Below are the code and all the weights of a small trained network. Each question names an input and a target symbol and asks about switching units off, where a switched-off unit gives its printed mean instead of its output.

import numpy as np


def w(rows, s, z=0):
    codes = np.array(rows[::2]) - 128.0
    scale = np.full(codes.shape[1], s)
    scale[-1] = z or s
    return codes * scale


def f(y):
    return y / 2 * (1 + np.tanh(0.7978845608 * (y + 0.044715 * y**3)))


def softmax(a):
    e = np.exp(a - a.max(-1, keepdims=True))
    return e / e.sum(-1, keepdims=True)


def log_softmax(a):
    a = a - a.max(-1, keepdims=True)
    return a - np.log(np.exp(a).sum(-1, keepdims=True))


def net(x, mask):
    ids = ['Γβξστφ'.index(c) for c in x.split()]
    T = len(ids)
    res = E[ids] + P[:T]
    r = res
    for j in range(2):
        rows = slice(2 * j, 2 * j + 2)
        q, k, v = (r @ M[0][rows].T for M in (Q, K, V))
        z = softmax(np.where(np.tri(T) > 0, q @ k.T / 2**0.5, -1e9)) @ v
        o = O[0][rows]
        res = res + np.where(mask[j], z, o[:, -1]) @ o[:, :-1]
    y = f(res @ A[0][:, :-1].T + A[0][:, -1])
    res = res + np.where(mask[2:6], y, B[0][:, -1]) @ B[0][:, :-1]
    return log_softmax(res[-1] @ U[:, :-1].T + U[:, -1])


Q, K, V, O, A, B = {}, {}, {}, {}, {}, {}
E = w([
[195,103,168,150,118,198,180,65],'Γ',
[171,183,51,102,110,163,164,164],'β',
[186,82,73,39,59,112,85,83],'ξ',
[121,86,237,201,91,99,49,100],'σ',
[153,173,90,149,113,155,1,186],'τ',
[33,162,182,53,135,135,146,192],'φ',
],0.0099)
P = w([
[82,160,176,95,131,130,169,135],'0',
[178,163,188,101,77,181,151,142],'1',
[149,152,188,123,49,179,99,171],'2',
[87,75,115,110,167,130,130,102],'3',
[118,87,80,139,214,98,93,117],'4',
[119,120,134,105,80,138,100,127],'5',
[165,166,134,122,1,122,99,134],'6',
[112,120,55,105,200,104,166,85],'7',
[125,104,77,138,179,111,141,104],'8',
[102,112,139,113,41,139,191,120],'9',
],0.0095)
Q[0] = w([
[83,106,132,115,84,104,129,116],'h0',
[104,71,73,160,254,87,119,124],'h0',
[218,188,157,167,13,154,142,147],'h1',
[157,102,76,184,187,94,129,76],'h1',
],0.0088)
K[0] = w([
[183,113,76,124,162,159,142,122],'h0',
[156,143,175,173,12,170,119,173],'h0',
[111,107,64,153,255,48,102,85],'h1',
[189,138,140,156,34,125,54,169],'h1',
],0.008)
V[0] = w([
[113,27,174,163,126,69,82,89],'h0',
[196,65,121,163,146,178,218,3],'h0',
[111,63,215,209,75,91,10,93],'h1',
[69,103,184,74,88,82,195,134],'h1',
],0.0065)
O[0] = w([
[170,61,115,186,17,210,224,203,99],'h0',
[135,216,74,254,161,232,99,78,44],'h0',
[132,73,172,145,107,192,152,235,255],'h1',
[179,20,89,202,19,101,65,88,216],'h1',
],0.007,0.0019)
A[0] = w([
[104,186,213,118,157,109,130,140,147],'n0',
[155,140,184,179,131,183,113,164,154],'n1',
[71,190,148,131,189,85,207,152,4],'n2',
[156,144,186,255,138,166,86,90,170],'n3',
],0.0077,0.0025)
B[0] = w([
[1,159,158,56,200,154,169,131,167],'n0',
[63,129,86,181,173,101,165,201,227],'n1',
[184,74,116,167,61,125,132,79,116],'n2',
[68,130,30,159,155,131,120,95,253],'n3',
],0.0071,0.0033)
U = w([
[153,141,118,176,131,124,104,118,119],'Γ',
[103,168,41,176,172,182,97,89,79],'β',
[249,34,133,125,84,79,62,57,206],'ξ',
[144,60,115,173,108,135,158,208,11],'σ',
[143,182,135,124,190,70,93,61,152],'τ',
[111,145,254,53,199,154,138,176,185],'φ',
],0.0059,0.0012)

Each question gives the input, a string of symbols that net reads in full, and the target symbol t.
The units are the heads (2 rows each of Q, K, V and O) and the neurons (one row each of A and B). Each row of codes is followed by its name. A weight is (code - 128) times the scale printed after its matrix; where a second scale follows, it is the last column's (O, A, B and U).
mask holds one flag per unit, heads first, then neurons. A switched-off unit (its flag False) gives its mean, the last column of its rows in O or B, instead of its output. The means were averaged over made-up inputs and are rounded, as every weight is.
A unit's drop is (log p(t) with every unit on - log p(t) with that unit switched off) / (log p(t) with every unit on - log p(t) with every unit switched off).
The circuit of an input: a set's keep is (log p(t) with only the set's units on - log p(t) with every unit switched off) / (log p(t) with every unit on - log p(t) with every unit switched off). Starting from all 6 units, units are removed one at a time, each time the one whose removal leaves the highest keep (on an exact tie, the one counted first), for as long as the keep stays at least 0.8.
circuit, biggest first: the units of the circuit, biggest drop first
most important unit: the unit with the biggest drop
k most important neurons: the k neurons with the biggest drops, biggest first
which heads matter: for each layer, one digit per head in row order, 1 if its drop is at least 0.15 and else 0, layers parted by /
drop when u is switched off: that unit's drop, to one decimal
input τ Γ φ φ σ β Γ, target σ: circuit, biggest first => [h1 n1]
input τ β τ, target φ: circuit, biggest first => [h0 h1 n0]
input ξ ξ φ β β Γ, target τ: circuit, biggest first => [h1 h0]
input β β β φ β, target τ: circuit, biggest first => [h0 h1]
input β φ τ, target τ: circuit, biggest first => [h1 h0]
input τ Γ σ, target φ: circuit, biggest first => [h1 n0]
input Γ τ σ τ Γ τ Γ, target β: 2 most important neurons => [n3 n1]
input τ σ φ Γ τ σ φ τ σ τ, target φ: most important unit => h1
input φ σ Γ, target ξ: circuit, biggest first => [h1 h0]
input Γ Γ β, target β: which heads matter => 10
input τ τ σ τ τ Γ, target φ: circuit, biggest first => [h1 h0]
input φ φ φ τ, target ξ: circuit, biggest first => [h1 h0 n1]
input Γ ξ τ, target β: which heads matter => 10
input σ Γ σ ξ ξ σ τ Γ, target σ: which heads matter => 11
input σ Γ σ Γ ξ, target σ: which heads matter => 11
input σ β ξ Γ σ σ σ τ, target σ: which heads matter => 11
input σ Γ τ φ φ τ σ φ φ Γ, target ξ: circuit, biggest first => [h1 h0 n1]
input τ τ φ σ σ τ β Γ σ σ, target β: which heads matter => 10
input φ ξ τ, target ξ: circuit, biggest first => [h1 h0]
input τ σ Γ σ τ Γ β, target φ: most important neuron => [n3]
input φ φ Γ β σ σ σ σ, target σ: most important neuron => [n1]
input σ ξ φ τ σ σ β, target σ: drop when h1 is switched off => 0.5
input σ τ τ, target σ: drop when n2 is switched off => 0.0
input β σ σ, target τ: drop when h1 is switched off => 0.4
input Γ ξ Γ, target β: drop when h0 is switched off => 0.7
